Below is a small trained network, with its code and all its weights. Each question gives an input and a class and asks what happens when units are switched off, that is, made to give their printed mean instead of their output.

import numpy as np


def w(rows, s, z=0):
    codes = np.array(rows[::2]) - 128.0
    scale = np.full(codes.shape[1], s)
    scale[-1] = z or s
    return codes * scale


def f(y):
    return np.maximum(y, 0)


def log_softmax(a):
    a = a - a.max(-1, keepdims=True)
    return a - np.log(np.exp(a).sum(-1, keepdims=True))


def net(x, mask):
    res = np.array(x, float).reshape(1, 4) / 4 @ E
    y = f(res @ A[0][:, :-1].T + A[0][:, -1])
    res = res + np.where(mask, y, B[0][:, -1]) @ B[0][:, :-1]
    return log_softmax(res[-1] @ U[:, :-1].T + U[:, -1])


A, B = {}, {}
E = w([
[75,159,98,9,254,198,203,80],'x0',
[77,89,39,78,25,77,203,212],'x1',
[239,240,29,150,121,239,242,133],'x2',
[13,39,116,235,54,217,72,107],'x3',
],0.0081)
A[0] = w([
[96,78,72,74,76,93,163,202,155],'n1',
[131,117,150,83,137,99,144,206,30],'n2',
[76,101,104,185,78,189,123,34,199],'n3',
[84,85,176,73,142,108,76,165,57],'n4',
[198,96,130,210,87,47,103,114,111],'n5',
[150,117,168,185,190,97,104,69,131],'n6',
[117,7,102,162,91,162,82,78,181],'n7',
[95,86,142,109,154,111,61,151,58],'n8',
[155,174,116,71,122,59,100,93,7],'n9',
[168,180,149,100,117,99,110,109,168],'n10',
[32,128,104,45,193,144,141,58,133],'n11',
[197,143,147,86,120,67,88,123,127],'n12',
[101,65,216,68,142,85,113,118,30],'n13',
[184,135,193,133,184,196,65,148,155],'n14',
],0.011,0.0019)
B[0] = w([
[166,178,139,146,107,3,140,25,244],'n1',
[98,148,141,83,153,80,122,102,176],'n2',
[88,204,159,13,173,107,150,196,246],'n3',
[189,199,23,145,67,180,202,125,217],'n4',
[221,67,130,222,245,140,233,150,244],'n5',
[130,164,133,137,95,14,135,78,218],'n6',
[117,154,165,60,189,51,159,191,250],'n7',
[171,174,100,48,155,93,152,169,204],'n8',
[23,145,142,69,175,147,107,209,184],'n9',
[89,243,156,53,196,116,130,137,188],'n10',
[204,66,147,181,245,69,241,85,255],'n11',
[39,84,189,90,153,126,176,221,202],'n12',
[238,157,96,39,69,157,148,173,229],'n13',
[128,204,125,188,34,89,153,54,232],'n14',
],0.007,0.011)
U = w([
[193,44,134,179,213,82,207,120,110],'0',
[210,164,67,100,112,149,180,140,243],'1',
[113,141,152,147,107,2,142,43,210],'2',
[24,124,175,65,186,81,131,169,121],'3',
[134,93,98,131,163,95,141,137,162],'4',
[97,50,94,176,98,164,69,139,2],'5',
[61,68,78,189,26,184,70,132,2],'6',
[72,59,59,179,43,189,48,123,2],'7',
],0.0087,0.0041)

Each question gives the input, the list of numbers given to net, and the class t.
The units are the neurons (one row each of A and B). Each row of codes is followed by its name. A weight is (code - 128) times the scale printed after its matrix; where a second scale follows, it is the last column's (A, B and U).
mask holds one flag per neuron, in row order. A switched-off neuron (its flag False) gives its mean, the last column of its row in B, instead of its output. The means were averaged over made-up inputs and are rounded, as every weight is.
A unit's drop is (log p(t) with every unit on - log p(t) with that unit switched off) / (log p(t) with every unit on - log p(t) with every unit switched off).
The circuit of an input: a set's keep is (log p(t) with only the set's units on - log p(t) with every unit switched off) / (log p(t) with every unit on - log p(t) with every unit switched off). Starting from the 12 units with the biggest drops (on a tie, the unit counted first), units are removed one at a time, each time the one whose removal leaves the highest keep (on an exact tie, the one counted first), for as long as the keep stays at least 0.8.
circuit, biggest first: the units of the circuit, biggest drop first
unit that matters most: the unit with the biggest drop
k most important neurons: the k neurons with the biggest drops, biggest first
drop of u: that unit's drop, to one decimal
input [-3,1,-4,6], class 3: unit that matters most : n7
input [-1,-6,-6,6], class 1: circuit, biggest first : (n4 n13)
input [6,4,6,2], class 0: circuit, biggest first : (n11 n13)
input [7,7,5,-6], class 0: 2 most important neurons : (n11 n14)
input [6,4,-1,-6], class 0: 2 most important neurons : (n11 n3)
input [-1,5,5,7], class 3: circuit, biggest first : (n3 n4)
input [5,-7,2,-5], class 2: 2 most important neurons : (n14 n5)
input [-4,5,-7,5], class 1: circuit, biggest first : (n4 n13)
input [-6,5,1,6], class 0: 2 most important neurons : (n5 n14)
input [7,-8,7,5], class 2: circuit, biggest first : (n14 n13)
input [-3,-6,2,-8], class 3: 2 most important neurons : (n12 n9)
input [-2,-3,-4,8], class 3: 2 most important neurons : (n7 n3)
input [7,1,3,-8], class 3: 3 most important neurons : (n9 n5 n10)
input [8,-6,3,-7], class 0: unit that matters most : n11
input [-2,1,-4,8], class 3: 2 most important neurons : (n7 n3)
input [6,-2,-8,2], class 1: 2 most important neurons : (n13 n4)
input [-5,-4,-6,-8], class 3: 2 most important neurons : (n12 n9)
input [2,7,0,5], class 2: 3 most important neurons : (n1 n12 n9)
input [7,-1,5,7], class 0: drop of n1 : -0.1
input [4,4,7,8], class 3: unit that matters most : n3
input [-1,6,2,2], class 2: drop of n1 : 0.5
